Each row is followed by its group, which names the range that a hidden value of the row falls in. A new part has a new value, new ranges and new names.
[  28 -103   53   25   23    1 -124  247  -73 -203 -126  -64   51   10
   70 -118  -95 -166 -156   32  -27  -27  -34 -112   89   52  -35  -36
  -63  -91  -27 -267   -5  -55 -203  -56 -243   24   81] => N
[  38   91   55   43   48    7 -164  199  195 -191  -62 -173  -27 -103
   21    2   63 -108   33   -2 -110  -49   56  -85   87   45   45  -82
   47  -81  -97   91  119  -25 -186  100 -190   63 -108] => K
[  37  119 -167   63 -104  -17   16 -143   65  505   22  -69  -23  -53
  -55  -33 -106  -46  -19  -45   -8  -87  249   74  -57   56  -38 -187
  -79  -72  -19  125 -211   61   43   25   68   87   37] => N
[  68  -70   24 -102  166  105   29  265 -207 -239  -77  -43  -45  236
   37 -137 -163 -115 -155 -138 -229   40 -140 -165  265  -11   36    6
  -37  -70  -29 -380   82  -40 -165  -13 -330   50   99] => R
[ -42 -158   22  100 -226  -94  -56  -95   74   36   53   53    2  179
  154  193   56  -84 -154   94  100  -16 -250 -136 -161 -170 -160   70
 -141  -60   40   74  -25    3   62 -121    1   53   35] => N
[  85  -24   42  -72  126   86 -100  231 -112 -227  -39  -78  -81  234
   49  -66 -112 -142 -115 -144 -212    5  -84 -196  220   27   39   16
  -66  -85  -27 -239   85  -68 -133   19 -326   84   50] => S
[  39   77 -286   54 -114    4  195 -261  154  689  252   74 -127  157
  -52  122 -243   82 -175 -120   18  -90  137   48 -139  -15 -221 -152
 -135  -46  117  140 -285   80  170   46  146   87  124] => L
[  23   78 -236   59 -125   10  157 -236  118  633  145   55  -94   94
  -44   64 -224   43 -108  -71  -15 -104  124   32 -110  -26 -151 -101
 -115  -53   47  123 -226   94  130   24  117  114   53] => N
[ -57 -221   78  112 -142 -181   51    9   -8  -91   65   10   81  100
  148  144  186  -47 -212  111  191  125 -282  -50 -182 -152 -229  -66
 -131  -10  144  -37  -92  -18   17 -195   34 -119  209] => K
[  11  -88   62   87  -32  -78 -180  189   65 -207  -49  -77   62  -44
   86  -33    5 -142 -129   76   60  -57   -2  -77  -34   48  -63  -50
  -59  -98  -22  -92    2  -49 -180  -49 -153   -6   53] => L
[  56  209  -25   24   66  -53   10   30   24  215  -58 -252    5 -186
  -93 -103  165  -56  135  -87 -104   72  266  116   71   89   96 -309
   30  -28  -45  163  -92   31  -46   57    1  -25   21] => J
[  39  -56   63   43   43  -17 -184  277   57 -285  -67 -106   32  -31
   69  -57  -28 -152 -129   24  -14  -45    6 -104   66   75  -34  -66
  -28  -98  -33 -149   40  -71 -229    4 -244   13   42] => L
[  83  185  -28  -31  -47    9 -113  -25 -107  244 -128 -265   -5  -50
  -50  -48  172 -177  115 -124 -117   91  223   53  148   53  141 -305
  -25  -49  -64  144 -134  -11   18   55  -70   69   46] => L
[  30   32   84   73  147  -67 -110  284  201 -313   13 -142   -1 -116
   21  -60   45  -49  -33   10  -63  -45   50  -65   25   90  -16  -71
   34  -74  -39  -13  122  -35 -242   47 -180  -46  -32] => J
[  80   24   38  -68  109   82 -112  174  -85 -168  -48  -96  -93  217
   34  -60  -80 -138  -43 -146 -241  -13  -55 -187  213   12   91   27
  -51  -88  -68 -145  111  -46 -102   38 -293  111  -14] => S
[  17   92    1   40  -51   37 -106   46   45  106 -174 -121    6 -105
    1  -96  -39 -136   80   27 -133  -88  101  -52   79   14  107  -40
   -1  -90 -157   49   37   35 -106   34 -116  136 -138] => S
[ -53   -3  -77  106 -209   24   66 -118  338  210   57   48  -75   30
   78  259  -35    4  -72  103   -1  -87 -191 -113 -118 -198 -165   48
  -12  -43  -23  252   39   74   36   54   34  150 -150] => L
[ -59  -14  -99   98 -223   49  117 -140  351  249   74   81  -97   71
   83  301  -62   27  -98   95  -10  -78 -248 -132 -114 -237 -201   66
  -12  -35   -2  250   36   81   63   59   40  167 -151] => L
[ -64  -33  -59   78 -161    5  123 -165  158  239   19   96  -57  112
   71  112 -104   21  -29   76  -82 -114 -209 -114 -102 -211  -68  158
  -49  -56  -79  127   80  117   57  -35   44  148 -158] => R
[  84   48   61  -34  156   52 -121  285  109 -333   32 -154  -94  106
   34   40   33  -99  -76 -127 -173   31  -52 -162  183   36   -1  -80
   16  -65   -6  -47  129  -82 -174  110 -297   35    8] => K
[  30  194  -30   56   65  -55   42   51  118  194  -48 -216   11 -237
  -87  -98  116  -19  118  -37  -88   25  242  108   32   77   57 -262
   54  -29  -56  165  -54   51  -83   62    9  -23  -26] => J
[  86  -81   37 -100  145  117  -28  287 -193 -260  -62  -53  -67  270
   56  -78 -145 -148 -194 -150 -199   69 -155 -205  271    4  -13  -16
  -71  -64   24 -374   45  -86 -151   -4 -364   56  137] => S
[  17   25   66   98   43  -73 -174  205  220 -229  -11 -128   17 -129
   41  -24   41  -85  -22   54  -19  -93   67  -65  -27   71  -12  -52
   11  -93  -69   57   96  -24 -208   38 -142    5  -66] => K
[ -11  -44   25  101  -86  -67 -130   16   88    9  -34  -11   12   15
   74  -27  -61  -96  -39   76  -14 -135  -13  -99  -87  -13  -13   78
  -84 -104  -82   21   43   23  -78  -61  -69   80  -72] => S
[  89  224   24  -65   90    5    0   38  -70  106  -61 -298  -59  -12
  -69  -17  274  -95  164 -190 -210  186  132   32  200   13  152 -304
   31   -1  -30  178  -27   -7   19   83  -88    6   31] => J
[  80  151    2  -83  -35   85  -82  -28 -206  198 -188 -214  -47   90
  -24  -63  106 -195  130 -152 -236   95   79  -53  236  -23  196 -162
  -38  -51 -106   51  -37   -2   41   32 -146  141  -19] => S
[ -32  119  -67  124   12  -47  153    6  368  190   71  -55  -40 -206
  -38   49   -3  100   32   63  -44  -76   57   33 -107  -35 -100  -86
   69  -24  -33  235   40  100  -78   80   68   11 -132] => J
[ -11  119 -118  106  -44  -26  118  -49  305  309   76  -54  -42 -153
  -42   64  -44   56  -10   25  -16  -75  105   46  -94  -16 -115 -141
   25  -36   -8  213  -62   84  -32   82   75   42  -65] => K
[ -63 -212   85  115  -87 -200  115   35    4 -106   79    8   84   66
  130  111  199   -5 -197  108  177  144 -282  -31 -186 -147 -228  -70
 -109    6  153  -51  -72   -4    2 -205   51 -160  211] => J
[ -67   -9  -56  114 -173   12  122  -95  412  137  113   59  -98   38
   86  314    3   62  -81  103   -7  -62 -267 -128 -134 -235 -208   65
   12  -22    9  287   88   76   34   64   45  119 -161] => K
[ -66  -38   12  133  -90  -79  104  -28  363  -11  139   31  -57   16
   91  239   83   74  -70  101   20  -28 -247 -102 -173 -185 -190   58
   -2  -19   31  238  109   60   -4    4   46   17 -102] => J
[ -56 -235   41   61 -168 -138   68  -94 -226   65  -33   74   90  209
  139   -5   35  -85 -170   79   93   57 -260  -66 -128 -167 -100   51
 -182  -46   47 -171  -88   34   61 -260   25  -32  172] => R
[ -39 -160   94  112   48 -160   72  236   18 -233  -20  -55  123 -121
   73  -72   99  -28 -176  119  124   86 -113    6  -89   -5 -164 -120
  -32  -18   87 -188  -36  -18 -183 -146  -61 -177  176] => J

[  14 -401 -769 -177 -285 -167   82 -298  301 -161 -118  247  122   42
  189 -425 -331   -2  289  575  266 -156  173  271  -61   60  171 -126
   35  -18  346   86 -254 -112   89  -62  -92 -430  174] => ruged
[ 168  282  592  520  185  -69  131  417 -443  171   92  235  309  -91
 -263 -215  666  265 -211  304  333 -317  -54 -369 -187   64 -326  143
 -371  280 -290 -155 -160  230   62   35  159   71 -158] => gol
[ 115  140  569  429 -204   87 -263  317 -576  275 -161  191 -204 -351
 -114 -279  406 -111 -223 -140  149 -111  158 -393 -147  330 -118  164
 -130  111 -175 -142   70  -85  306 -133  297   36 -508] => teve
[ 298  -19 -739 -479  288 -305  273 -266  415 -535  218  233  368  111
  203 -216  -16  239 -141  435  606  -35  -48  223  102 -127   41 -160
  -55   -7  265  277  -83  110 -205  159 -416 -328  291] => ruged
[ 176  258  630  275 -172  272 -287  263 -451  129 -111  121 -245 -430
   69 -134  444   24 -420 -393  253   38  -41 -504 -185  234  -84   82
  -78   81 -334   -4  243   29  219  -83  186   39 -681] => miga
[ 185 -226 -413  189  300 -581  352   -2  137  -64  438  163  837  232
   44 -318   82  454  220  568  389 -544 -289   50 -115 -373 -143   45
 -105  249  263  122 -104  227 -130  -57 -121 -322  491] => gol
[-203    5  -62 -197  -84  429  196 -161  -47 -235 -305  187  -59  -84
 -258 -256  -62 -191 -112  324   56  176  238  268  256  439  139  -51
 -257 -201 -148 -368 -325 -250 -108  259  245  158  174] => ruged
[ 104 -253 -350 -171  630 -384  510  -40  151 -373  362  184  859  153
 -295 -450  -87  216  -44  297  278 -224 -220  263  238    9 -160  163
 -210    7  175 -192  -62 -164 -449  211  185  122  672] => gol
[ 157    4 -359 -244    7  -37  -19 -291  195 -250  283  -62  234  -69
  454   39  -85  272 -124 -200  332  -45 -357  -23   55 -316  209 -142
  187  -53   97  341  350  168  -54  -55 -280 -312   33] => mede
[-306   76  639  487 -244  497 -150  108 -485   28  -58    6 -239 -234
  -70 -144  300  -56 -152  -48 -113  -30  -88 -381   61  210  -28  -71
 -276 -165 -420 -323   -3 -154   12 -120  423   38 -202] => teve
[ 246   33  -44 -127  247 -122  197  111 -117  -15  -68  245  408 -122
 -239 -313   81   39 -212   38  329  -83   57  139   10  240  -33  247
  -77  165   46 -114  -10  -43  -26  188  138  157   55] => mur
[ 139 -150 -399 -232   88 -116    4 -278  228 -326  349  -51  305  -73
  429  -97 -159  261 -117 -244  309  -65 -416  -54   64 -285  146 -112
  177  -89  135  296  393   33 -159  -92 -167 -298   85] => miga
[ -72   98  100  117 -308  465   19  -97  -10   63 -117  -13  104 -124
  250   79  101  288  -66   54  176  -77 -274 -113 -208 -145  203 -115
   -6  110 -313   51   -3  298   62   -3  -23 -181 -186] => miga
[ 154  414  346 -170    1  353 -107   40 -338  -45 -183   72 -171 -335
  -37   39  273 -109 -508 -397  238  237   66  -57  151  312  160   79
  -26  -30 -222  -50  190    0  102  181   48  199 -295] => mede
[  87  202  625  588  307 -129  186  413 -449   42  252  211  365  -39
 -313 -289  683  270 -200  342  275 -337 -125 -414  -83   66 -407  114
 -469  178 -286 -235 -170  116  -76   17  253   89    5] => gol
[ 185 -173 -415 -583  236  112  288 -243  386 -374   25  106  469 -138
   57 -250 -339  171 -237 -241  333  155 -240  258   97  102  126   88
   90  -58   14   24  192  -99 -282  276   61  135   91] => Rumon
[ 193   42 -243 -498  346   82  290 -144  225 -472   50  193  306  -99
  -80 -248  -41  101 -358   -4  405  186  -68  173  207  194   -8   21
 -128 -107  -48  -36   29  -96 -290  324   -2  152  105] => vosi
[ -96   50 -221 -112 -199  313   66 -322  148 -136   69  -87  154  -12
  342  129  -81  251    4   60  161  -39 -302   71   40 -268  295 -203
   61  -59 -104  142   77  239  -37   16 -177 -256  107] => Rumon
[ 306  175 -352  -21 -258 -220 -180 -127  -71  191   35   48  113  -72
  446  105  110  192    1   46  417 -244  -52   20 -177 -305  299  -44
  279  265  254  453  187  407  367 -160 -455 -488 -124] => teve
[ 229   40   94  -28  187 -106   79  157 -229   12  -62  233  257 -188
 -223 -340  136  -27 -238  -53  283  -64   85   20   17  291  -65  243
  -86  120   21 -126   47 -111   21  115  197  156  -61] => mur
[  89  144  439  307 -228  125 -273  218 -412  -44 -145  285 -474 -325
  -36 -367  466 -158 -276  109  259   39  283 -466  -60  413 -209  -54
 -283  -81 -192 -103  -85 -179  229 -111  173  -91 -569] => ruged
[-155 -350 -438 -173  -67   47  197 -235   47  -54 -148  104  342   -4
 -139 -357 -423 -119  172  189  -22  -89   52  435  172  207  258  104
   32  -65  205 -243 -105 -279  -86   78  280    9  435] => teve
[ -89  443  613  -57  175  614   47   12 -287 -331   32  -19 -135 -255
 -108   82  390   27 -585 -313  131  297 -177 -230  308  227   -4  -84
 -298 -252 -538 -227  132  -42 -229  241  184  307 -154] => Rumon
[  62  405  487   61 -199  356 -295   83 -536   97 -217   50 -404 -382
   -5   28  330 -227 -419 -393  120  184  165 -183  138  349  170   46
  -25  -64 -204  -77  188  -63  260   24  111  107 -400] => mede
[-164 -157 -335   44 -304  107  -29 -321   97 -155  108   -3   -1   26
  317  -96 -129   95  192  286   90 -130 -110   17   80 -182  197 -254
   -9 -166   72   87  -28   25   34 -147 -104 -397  142] => vosi
[ -76  104  144 -122 -176  309 -178 -111 -347  -32 -199   29 -268 -297
  -47 -113  -38 -316 -245 -335  -19  196  165   71  293  387  259   47
   26 -209  -28 -180  159 -293  118   48  227  129  -93] => mede
[ 121 -172 -498   80  143 -615  225  -31 -164  146  103  225  549  172
 -220 -376  -60  -43  284  575  194 -435  224  404  135   33   87  187
  -27  187  526  -77 -223  -53  124   -7   -6 -178  630] => gol
[ 173  163   72   62 -181  131 -177  -74  -42  -41  159  -26    4 -206
  460   75  205  291 -209 -259  338  -67 -330 -337 -162 -257  101 -127
  110   50 -137  321  327  279  125 -134 -207 -302 -375] => mede
[-276  128  612  538  -90  229 -115  170 -657   68   -3   57 -189 -143
 -282 -208  381 -201 -105  120 -139 -114  108 -261  235  289  -76    8
 -354 -165 -234 -413  -92 -240   43 -107  432   88   42] => mur
[ 350  -35 -671 -257   -7 -406   17 -213  266 -251  174  212  182   28
  373 -192   15  196   -4  344  571 -157   10   62  -64 -203   73 -145
   87   78  352  419   26  189   95  -57 -471 -506   15] => ruged
[  24  -49 -449  -52 -367 -163 -274 -348  -82   21  118  -57 -141  -60
  443    7 -168  -82  157  -36  115 -128   19   89  159 -195  370 -164
  264 -122  369  293  242   20  290 -257 -275 -487   74] => Rumon
[-216  197  645  411  165  336  116  184 -438 -125  111   59   88  -95
 -284 -145  452   68 -253  130   14  -72 -145 -289  175  160 -176  -15
 -445 -113 -436 -385 -102  -83 -202   59  373  185   82] => mur
[  35  110  490 -119  131  522   45   87 -136 -253  -83   81   15 -385
  -99 -202  148   48 -540 -500  171  270 -210 -253   67  364  -66   86
 -166 -137 -464 -230  222 -188 -211  202  385  356 -363] => mede
[-150  294  533  426 -480  412 -314   83 -527  145 -218  102 -563 -259
   30  -54  434 -166 -128  143   45   12  236 -357   14  246   33 -154
 -233 -108 -297 -139 -122   -2  334 -137  118 -134 -438] => vosi
[-224    5  214 -241  297  510  225 -138  -69 -482   42  -12  151 -172
 -216 -177  -53  -50 -405 -277  -10  275 -223   70  423  320   68   -6
 -234 -343 -327 -390  108 -358 -464  267  420  362  252] => miga
[ 173  374  627  167 -105  325 -241  182 -379   -8  -28   86 -285 -390
   96  -39  485   52 -477 -381  280  121  -67 -494  -61  182  -99   -4
 -130  -28 -382   26  240   75  155   -8   77   65 -650] => Rumon
[ 384 -245 -619   -8  207 -716  278   13  151  110  212  265  811  142
   28 -385  -62  313  229  467  476 -514  -58  236 -202 -220  -37  202
   86  388  466  209  -66  212   78  -21 -178 -296  339] => gol

Part 3:
[ -95  -14   24 -212 -117  -46 -139  -74   48  -20 -193   95    4  153
 -136   69 -102  182  206 -140  -72 -205  -61  119    4 -136 -143  133
  137   20  -50  124  110  421  -39 -121   48   84  113] => E
[  50  -79 -172  252 -104  -45  -45  -75 -366   16  233 -220  186  448
  181   75  105   22   97 -137   94   61  -21  160 -220  589 -209 -271
   62 -149   34 -153  114  108 -260 -192  -26   -5  -78] => H
[  15  152   36   69  240  -64   21 -182   36    7   72  -74  -46 -111
  144   -6    2   13 -105   -5  -24  -71 -147   29  -42   67   12 -139
   49   16  -67  -12 -129  -75 -109  103   54   84    0] => G
[-184  -22  -91 -123  -71  -91  -81 -125    0   52 -159  -96  -26   42
  -37   43  -80  137   78 -132  -69 -135 -144  118   62 -101 -169   67
  227  102  -75   85   92  208  -64   23  111  118   38] => Q
[ 100  -75  -22   28 -223  150   25   37   36   36  -99  125  -28  -48
 -105  -92  184 -125   15 -141  130   51  237 -149  -81  -50  110  -34
 -122  -19   27 -104   60  141  -19  -12  115 -123  -41] => E
[  67  -39 -117  214   -9  -59  -28  -86 -291   -2  202 -176  112  348
  200   66   77   34   73  -98   68   38  -33  109 -159  474 -177 -263
   50 -132   22 -139   57   70 -227 -154  -47  -14  -66] => H
[  50  -51  -50   50 -183   74   23   19   35   83  -94   33   -3  -74
  -67  -66  135 -100  -35 -109   97   46  124 -124  -69  -35   58  -35
  -21  -16  -25  -70   78   69   13   13  107  -57  -44] => F
[ 45  45  75  16  86 -40  18 -44  66  76  39 -22 -19 -47  53   0 -25  43
 -62  18 -26 -29 -80 -66 -35  24   6 -36  38 -22 -73  23  31 -27  18  14
 -19  64   7] => Z
[ -27  140   49   58  233  -24   64 -183   58   87   85  -76  -64 -145
  124  -37   42   58 -125  -15  -34  -63 -116   72  -28   43   33 -103
   34   43   -8   48  -37 -116 -110  141   45  141   21] => Q
[  91 -121  127 -150 -104  -14  -50  111   87   19  -26   60  -31   97
  -78   31 -141   65   76   31  -46  -19   -7 -222   30  -71  -22  122
    1    7 -117   -1   94  143  130  -94  -62  -39   -2] => V
[ -75   -9   50 -229 -140    4 -117  -60   96   -8 -161  130   -3  122
 -187   28 -101  129  176 -164  -50 -183  -54   87  -21 -128  -62  159
   77   60  -57  106   94  400  -51  -70   94   83  108] => V
[ 100 -111   72  -69 -165   53  -14  103   73   47  -37   69  -13   33
  -95  -21  -15  -23   29  -21   24   27   86 -215  -25  -50   43   72
  -46   -2  -74  -42   93  111   97  -53    7  -67  -25] => V
[  85  -95  -19   26 -157   85   22   41   10   38  -98   72  -53  -33
  -36  -51  139  -57   22  -81   85   48  195 -164  -15  -70   32  -46
  -64  -30   15  -84   75   97   16  -39   38 -116  -47] => F
[  58  -86  -48  155   88  -49  -42  -90 -292  -69  211 -213   71  289
  239   87   59   93   78   22  -10   26  -11   43  -72  363 -190 -220
   23  -56   40 -104    1   12 -185 -116  -90  -35  -71] => P
[  17  -31 -136  211  -19  -36  -18 -117 -282   27  203 -208  124  302
  180   45  101   28   40 -112   65   33  -40  152 -168  463 -156 -239
   58  -87   34 -113   66   46 -245  -93    6   29  -63] => Q
[ 153 -127  -17  157 -107   25  -57   18 -301  -32  245  -79  165  482
  121   78   86   72  171  -56   65   51  101   52 -207  499 -151 -184
  -67 -181   71 -118  138  180 -173 -274 -130  -61  -39] => E
[  73  103   62   86  335  -93   30 -174  -65  -58  124  -67 -119   18
  274   38    0  104  -14   37  -42  -59  -85   13   36  119  -79 -226
    7  -40    6  -51 -132  -67 -151   -2  -95    6  -16] => Q
[ -55  -62 -131   66 -160   52   18  -49  -12   97  -78 -114   10 -120
  -37  -66  128 -106  -89 -113   69   48   40  -67  -43  -18   21  -34
   59   88  -44  -68   43  -10  -37  124  195   -1  -76] => G
[  -8   80  -16   41   17  -65    3  -78   81   97   -7  -69   19  -89
   11  -17  -33  -47 -112  -61   11  -32 -159  -33  -77   45   19  -40
  113   11 -142  -12   -7  -20   -6   79  105   89  -13] => H
[  56  156  136   46  242   -2   52 -140   83   60  103   27  -39  -95
  102  -24   43   80  -80   16  -31  -79  -64   47  -74   53   61  -96
  -33  -36    9   66  -21  -53  -78   48  -29  117   57] => Z
[  28  -68  -69   31  -79  -55    4    7   -1   48  -80  -64  -64  -30
   42   -5   -4  -47  -29  -56   38   38  -14 -165   40  -29  -52  -63
   87    6 -103 -101   21   15   30    4   44  -68  -78] => H
[  49   86   48   91  292  -69   37 -165  -69  -19  137  -88  -94   17
  246   24   21  105  -27   27  -38  -45  -75   34   17  137  -71 -203
   10  -24   19  -32  -82  -78 -151   16  -75   34  -15] => Q
[ -27   62   79   39  183   19   11 -146   20   32  109 -125   33 -131
   76  -10   57   48 -109   59  -70  -48  -94   22  -68   41   34  -49
   13   97  -17   63  -51 -112  -71  135   64  117   12] => P
[ 75  40 122  -7  65  -9   8 -15  90  70  53  16   7 -34  13  -1 -27  46
 -50  38 -30 -35 -51 -84 -64  21  38   3  -3 -33 -69  37  44   1  46  -6
 -32  64  23] => F
[  51  -29  128  -59  -42   35    6   43  109  113   42   17   26  -20
  -68  -18  -33   53  -39   38  -36  -15  -13 -115  -60  -14   55   95
  -15    6  -66   67  127   19   96    0  -16   76   24] => E
[ -15  -56   33  -28 -202   38    0   69  115  196  -13  -52  107  -62
 -153  -41  -10  -28  -96  -23    4   23  -43 -109 -114   -3   66  140
   63   34 -120   62  194    8  132   51   92  113    0] => F
[  32  -64   42  -35 -129  -34  -25   72   82  115  -25  -43   53   -2
  -70    8  -75   -1  -45   12  -16    9  -70 -161  -51  -10   -5   84
   85   -5 -150   15  124   33  136  -17   19   41  -16] => F
[  86  137  180  -26  121   92   38  -95  157   54  106  125  -12  -83
  -45  -70   39   10  -62  -44    1  -75  -20   13 -134   42  172   -3
 -126   12   -4   56  -20   35  -78   74   53  106   70] => V
[ 120   12   36  123  -27   49  -26  -51 -136    9  203  -12  144  268
   52   21   88   23   61  -71   57   -6   32   84 -237  379  -19 -136
  -75 -128   35  -51   69  129 -159 -138  -26   28    9] => E
[  84  141  198   -3  202   66   49 -109  125   55  121   96  -26  -84
   31  -44   48   80  -57   18  -32  -85   -8   30 -102   35  121  -31
 -111  -22   31   88   -2   -6  -62   43  -24  117   80] => E
[ -42  -70 -163  100 -170  108   50  -68  -42   76 -109  -72  -42 -153
  -16 -100  233 -135  -75 -157  114   70  157  -62  -23  -50   43  -92
   -4   83   34 -107   29   -2  -91  132  209  -62  -91] => G
[  66  -75   93 -102 -172   56  -19   92  133   90  -10   58   26    4
 -157  -35  -62  -34  -15  -34    8    8   -3 -183  -68  -33   86  133
  -26   40 -117    2  104   98  103    2   61   15   -2] => V
[-127   -1  -34 -117 -125  -55  -81  -73   56   85 -151  -16   35   42
 -109   29  -65  107   69 -128  -46 -130 -115   94  -24  -83 -102  102
  181   43  -85  108  136  237  -12  -17  100  130   68] => Z
[ -42   24  -41   30  -14  -58    3  -61   50  110   -2 -128   16  -85
   14  -15  -35  -32 -114  -41   -3   -9 -149  -53  -43   34   -7  -12
  128   53 -138  -11   21  -48    8  100  110   88  -35] => Q
[-215    5 -110 -149  -70 -106 -106 -164   -8   27 -203  -67  -30   75
  -51   58  -89  165  127 -181  -73 -185 -160  189   61 -119 -202   67
  255   98  -67  104   82  297 -109    0  129  133   67] => Q
[ -24 -130  -92   34  -91   32   54   -6  -45   85  -75  -89 -115  -73
   56  -50  114   -2  -25  -65   39   71  120 -129   95  -80  -44  -59
   26   66   23  -75   92  -34  -14   63   47  -70  -88] => Q
[  77  -72 -133  232  -69  -47  -38  -63 -328    4  219 -182  154  411
  185   72   95   27   93 -112   86   56   -9  116 -195  530 -190 -266
   44 -157   31 -151   94   98 -230 -194  -52  -24  -71] => H
